Here is a tiny trained network, its code and every weight. The questions are about switching its units off for an input and a class, where a switched-off unit gives its printed mean instead of its output.

import numpy as np


def w(rows, s, z=0):
    codes = np.array(rows[::2]) - 128.0
    scale = np.full(codes.shape[1], s)
    scale[-1] = z or s
    return codes * scale


def f(y):
    return np.maximum(y, 0)


def log_softmax(a):
    a = a - a.max(-1, keepdims=True)
    return a - np.log(np.exp(a).sum(-1, keepdims=True))


def net(x, mask):
    res = np.array(x, float).reshape(1, 6) / 4 @ E
    y = f(res @ A[0][:, :-1].T + A[0][:, -1])
    res = res + np.where(mask, y, B[0][:, -1]) @ B[0][:, :-1]
    return log_softmax(res[-1] @ U[:, :-1].T + U[:, -1])


A, B = {}, {}
E = w([
[128,129,128,129,128,126,128,128],'x0',
[72,220,91,22,175,66,147,101],'x1',
[37,92,207,136,116,166,239,89],'x2',
[205,81,86,126,220,106,162,13],'x3',
[159,175,196,106,29,97,91,14],'x4',
[143,34,220,54,168,1,107,178],'x5',
],0.01)
A[0] = w([
[141,147,147,168,102,47,156,125,83],'N1',
[148,145,201,102,75,121,100,66,80],'N2',
[105,143,182,146,132,139,220,115,87],'N3',
[110,165,72,159,93,179,145,85,115],'N4',
[84,154,183,105,82,154,112,208,87],'N5',
[83,190,86,26,146,84,173,114,78],'N6',
[153,148,153,105,56,111,88,71,53],'N7',
[170,84,132,108,180,148,162,55,39],'N8',
[164,199,39,78,142,75,41,141,116],'N9',
[86,128,175,156,88,151,98,176,84],'N10',
[121,165,50,168,107,163,146,99,103],'N11',
[84,125,105,155,61,82,130,168,48],'N12',
[82,100,193,114,109,187,194,106,116],'N13',
[153,82,161,92,147,75,65,156,64],'N14',
[92,139,98,132,76,112,49,172,100],'N15',
[115,79,111,122,208,197,163,226,90],'N16',
[145,168,90,183,102,185,149,86,109],'N17',
[82,100,165,130,115,149,220,95,85],'N18',
[147,53,180,213,94,180,87,140,43],'N19',
[195,73,144,196,114,179,80,152,59],'N20',
[124,153,169,144,67,109,108,107,35],'N21',
[66,214,143,66,135,119,104,156,96],'N22',
[197,154,81,148,128,127,25,157,67],'N23',
[63,180,123,115,121,95,111,154,94],'N24',
[105,61,220,83,142,46,106,156,101],'N25',
[80,91,47,141,190,114,167,201,97],'N26',
[105,216,101,136,150,148,149,106,107],'N27',
[139,74,148,81,157,91,138,114,130],'N28',
[205,87,89,146,186,123,168,44,63],'N29',
[148,160,194,74,78,134,78,9,41],'N30',
[161,98,83,145,173,105,171,35,110],'N31',
[37,171,169,135,55,144,107,207,89],'N32',
[105,197,82,157,144,237,76,93,91],'N33',
[159,80,174,192,85,163,113,165,3],'N34',
[102,140,84,99,181,132,105,150,67],'N35',
[42,153,168,90,150,117,228,101,99],'N36',
],0.011,0.0032)
B[0] = w([
[117,140,148,142,119,147,160,156,155],'N1',
[87,190,164,186,114,115,188,126,206],'N2',
[230,77,102,89,72,62,149,133,193],'N3',
[101,69,222,134,136,223,92,202,203],'N4',
[175,205,90,95,177,150,82,131,208],'N5',
[15,19,118,157,183,165,125,40,218],'N6',
[107,201,170,201,103,85,190,125,197],'N7',
[162,203,64,106,193,119,46,143,194],'N8',
[205,24,92,96,36,72,186,89,235],'N9',
[137,191,51,80,182,120,80,125,190],'N10',
[113,104,181,107,125,169,127,191,196],'N11',
[145,172,90,130,162,120,103,142,166],'N12',
[211,94,94,78,69,80,161,161,213],'N13',
[117,68,203,110,128,158,131,210,215],'N14',
[183,167,52,80,152,147,115,149,187],'N15',
[120,248,178,201,83,96,255,106,241],'N16',
[87,95,206,119,111,186,76,208,205],'N17',
[221,94,68,64,45,63,161,151,208],'N18',
[82,42,96,133,188,154,143,22,220],'N19',
[82,53,80,156,125,99,142,57,210],'N20',
[103,208,125,184,101,120,149,121,175],'N21',
[81,103,86,141,179,136,99,57,200],'N22',
[226,80,97,99,4,40,163,142,207],'N23',
[114,113,84,107,192,110,84,89,178],'N24',
[90,81,246,102,145,215,90,226,253],'N25',
[95,224,190,231,68,116,211,117,232],'N26',
[79,84,177,132,156,185,103,152,186],'N27',
[118,135,177,113,172,221,102,187,196],'N28',
[143,220,43,65,183,148,66,129,220],'N29',
[93,196,167,210,91,90,172,116,230],'N30',
[110,233,48,69,194,148,60,145,214],'N31',
[144,201,55,83,175,103,60,153,227],'N32',
[138,80,202,100,134,180,130,189,215],'N33',
[45,53,75,161,177,119,82,26,199],'N34',
[119,153,153,170,111,97,170,67,178],'N35',
[220,33,113,98,62,78,155,61,220],'N36',
],0.0069,0.015)
U = w([
[116,85,230,99,158,164,88,241,150],'0',
[252,71,103,88,64,72,144,125,108],'1',
[154,228,77,84,211,122,51,137,89],'2',
[100,230,186,221,112,99,192,112,53],'3',
[61,37,114,138,189,121,104,11,250],'4',
],0.012,0.0016)

Each question gives the input, the list of numbers given to net, and the class t.
The units are the neurons (one row each of A and B). Each row of codes is followed by its name. A weight is (code - 128) times the scale printed after its matrix; where a second scale follows, it is the last column's (A, B and U).
mask holds one flag per neuron, in row order. A switched-off neuron (its flag False) gives its mean, the last column of its row in B, instead of its output. The means were averaged over made-up inputs and are rounded, as every weight is.
A unit's drop is (log p(t) with every unit on - log p(t) with that unit switched off) / (log p(t) with every unit on - log p(t) with every unit switched off).
The circuit of an input: a set's keep is (log p(t) with only the set's units on - log p(t) with every unit switched off) / (log p(t) with every unit on - log p(t) with every unit switched off). Starting from the 12 units with the biggest drops (on a tie, the unit counted first), units are removed one at a time, each time the one whose removal leaves the highest keep (on an exact tie, the one counted first), for as long as the keep stays at least 0.8.
circuit, biggest first: the units of the circuit, biggest drop first
k most important neurons: the k neurons with the biggest drops, biggest first
drop of u: that unit's drop, to one decimal
input [-7,8,-1,-8,4,-5], class 2: circuit, biggest first : [N32]
input [3,-3,-4,-4,-5,-3], class 3: 4 most important neurons : [N16, N26, N36, N18]
input [-8,-6,2,8,-8,0], class 2: 2 most important neurons : [N29, N31]
input [6,4,-7,8,6,7], class 2: 3 most important neurons : [N29, N31, N8]
input [-4,7,6,3,-7,-7], class 0: 3 most important neurons : [N4, N33, N27]
input [-3,-4,-6,7,6,-6], class 2: 3 most important neurons : [N29, N31, N25]
input [-4,-8,5,-3,2,-4], class 4: 2 most important neurons : [N19, N34]
input [4,3,-7,-3,-7,5], class 1: 4 most important neurons : [N9, N23, N30, N2]
input [-4,-6,5,0,-1,5], class 4: 3 most important neurons : [N19, N34, N23]
input [3,8,-5,-2,-5,-7], class 4: 2 most important neurons : [N6, N22]
input [-8,-6,6,-1,-7,-8], class 0: 2 most important neurons : [N4, N17]
input [-5,7,-4,-6,8,-4], class 3: 2 most important neurons : [N30, N7]
input [-1,6,-8,0,6,-7], class 1: 3 most important neurons : [N9, N23, N25]
input [3,-8,2,-6,1,4], class 4: circuit, biggest first : [N34]
input [-6,-1,3,7,2,-7], class 0: 3 most important neurons : [N4, N17, N33]
input [-1,-3,-7,-5,-3,6], class 1: 4 most important neurons : [N23, N9, N4, N17]
input [7,-5,6,-2,-4,-6], class 0: 3 most important neurons : [N4, N17, N9]
input [-3,-7,-3,4,-8,7], class 3: drop of N26 : 0.6
input [-6,5,-5,-8,-8,4], class 2: drop of N7 : 0.3
input [1,8,-5,-4,-2,-7], class 4: circuit, biggest first : [N6]
input [-6,7,3,7,7,1], class 2: drop of N20 : 0.1
input [-3,8,-3,-3,8,2], class 3: drop of N7 : 2.0
